Below is a small trained network, with its code and all its weights. Each question gives an input and a class and asks what happens when units are switched off, that is, made to give their printed mean instead of their output.

import numpy as np


def w(rows, s, z=0):
    codes = np.array(rows[::2]) - 128.0
    scale = np.full(codes.shape[1], s)
    scale[-1] = z or s
    return codes * scale


def f(y):
    return y / 2 * (1 + np.tanh(0.7978845608 * (y + 0.044715 * y**3)))


def log_softmax(a):
    a = a - a.max(-1, keepdims=True)
    return a - np.log(np.exp(a).sum(-1, keepdims=True))


def net(x, mask):
    res = np.array(x, float).reshape(1, 3) / 4 @ E
    y = f(res @ A[0][:, :-1].T + A[0][:, -1])
    res = res + np.where(mask, y, B[0][:, -1]) @ B[0][:, :-1]
    return log_softmax(res[-1] @ U[:, :-1].T + U[:, -1])


A, B = {}, {}
E = w([
[204,124,63],'x0',
[217,118,227],'x1',
[137,255,131],'x2',
],0.0099)
A[0] = w([
[175,121,170,85],'n1',
[85,146,66,93],'n2',
[94,167,79,94],'n3',
[122,42,125,65],'n4',
[161,128,98,61],'n5',
[131,129,112,32],'n6',
[121,166,121,127],'n7',
[140,252,135,92],'n8',
[162,137,97,45],'n9',
[203,146,64,93],'n10',
[133,128,120,87],'n11',
[109,131,147,4],'n12',
[144,126,110,53],'n13',
[148,122,155,94],'n14',
[66,141,187,57],'n15',
[183,169,183,117],'n16',
[131,128,125,8],'n17',
[75,155,177,100],'n18',
[123,87,124,192],'n19',
],0.029,0.0038)
B[0] = w([
[38,143,126,175],'n1',
[8,141,151,208],'n2',
[29,124,112,199],'n3',
[182,38,114,200],'n4',
[161,166,140,149],'n5',
[124,138,133,128],'n6',
[134,75,122,166],'n7',
[216,3,109,253],'n8',
[166,169,136,150],'n9',
[211,243,156,193],'n10',
[131,144,126,127],'n11',
[142,156,135,133],'n12',
[143,147,130,133],'n13',
[78,129,119,149],'n14',
[189,233,131,188],'n15',
[3,124,123,202],'n16',
[123,147,136,121],'n17',
[189,208,147,186],'n18',
[146,80,107,169],'n19',
],0.039,0.02)
U = w([
[135,48,101,252],'0',
[10,139,118,34],'1',
[160,222,144,86],'2',
],0.012,0.0028)

Each question gives the input, the list of numbers given to net, and the class t.
The units are the neurons (one row each of A and B). Each row of codes is followed by its name. A weight is (code - 128) times the scale printed after its matrix; where a second scale follows, it is the last column's (A, B and U).
mask holds one flag per neuron, in row order. A switched-off neuron (its flag False) gives its mean, the last column of its row in B, instead of its output. The means were averaged over made-up inputs and are rounded, as every weight is.
A unit's drop is (log p(t) with every unit on - log p(t) with that unit switched off) / (log p(t) with every unit on - log p(t) with every unit switched off).
The circuit of an input: a set's keep is (log p(t) with only the set's units on - log p(t) with every unit switched off) / (log p(t) with every unit on - log p(t) with every unit switched off). Starting from the 12 units with the biggest drops (on a tie, the unit counted first), units are removed one at a time, each time the one whose removal leaves the highest keep (on an exact tie, the one counted first), for as long as the keep stays at least 0.8.
circuit, biggest first: the units of the circuit, biggest drop first
k most important neurons: the k neurons with the biggest drops, biggest first
drop when u is switched off: that unit's drop, to one decimal
input [5,5,3], class 1: most important neuron -> [n16]
input [-8,5,7], class 2: 2 most important neurons -> [n15 n18]
input [-8,-1,8], class 0: 3 most important neurons -> [n8 n10 n7]
input [-3,2,2], class 2: 3 most important neurons -> [n4 n2 n3]
input [-4,0,3], class 2: 3 most important neurons -> [n15 n18 n4]
input [4,-6,-4], class 1: 2 most important neurons -> [n8 n2]
input [-6,7,-3], class 1: 2 most important neurons -> [n16 n1]
input [-8,-6,4], class 2: 2 most important neurons -> [n15 n18]
input [2,-1,0], class 2: 2 most important neurons -> [n8 n16]
input [8,0,-6], class 2: 2 most important neurons -> [n10 n8]
input [-4,7,-6], class 1: 2 most important neurons -> [n8 n1]
input [4,-7,-5], class 1: 2 most important neurons -> [n8 n2]
input [-7,5,-4], class 2: drop when n15 is switched off -> 0.5
input [8,4,-4], class 2: circuit, biggest first -> [n10]
input [5,8,1], class 1: drop when n16 is switched off -> 0.8
input [6,-8,-3], class 1: drop when n2 is switched off -> 1.4
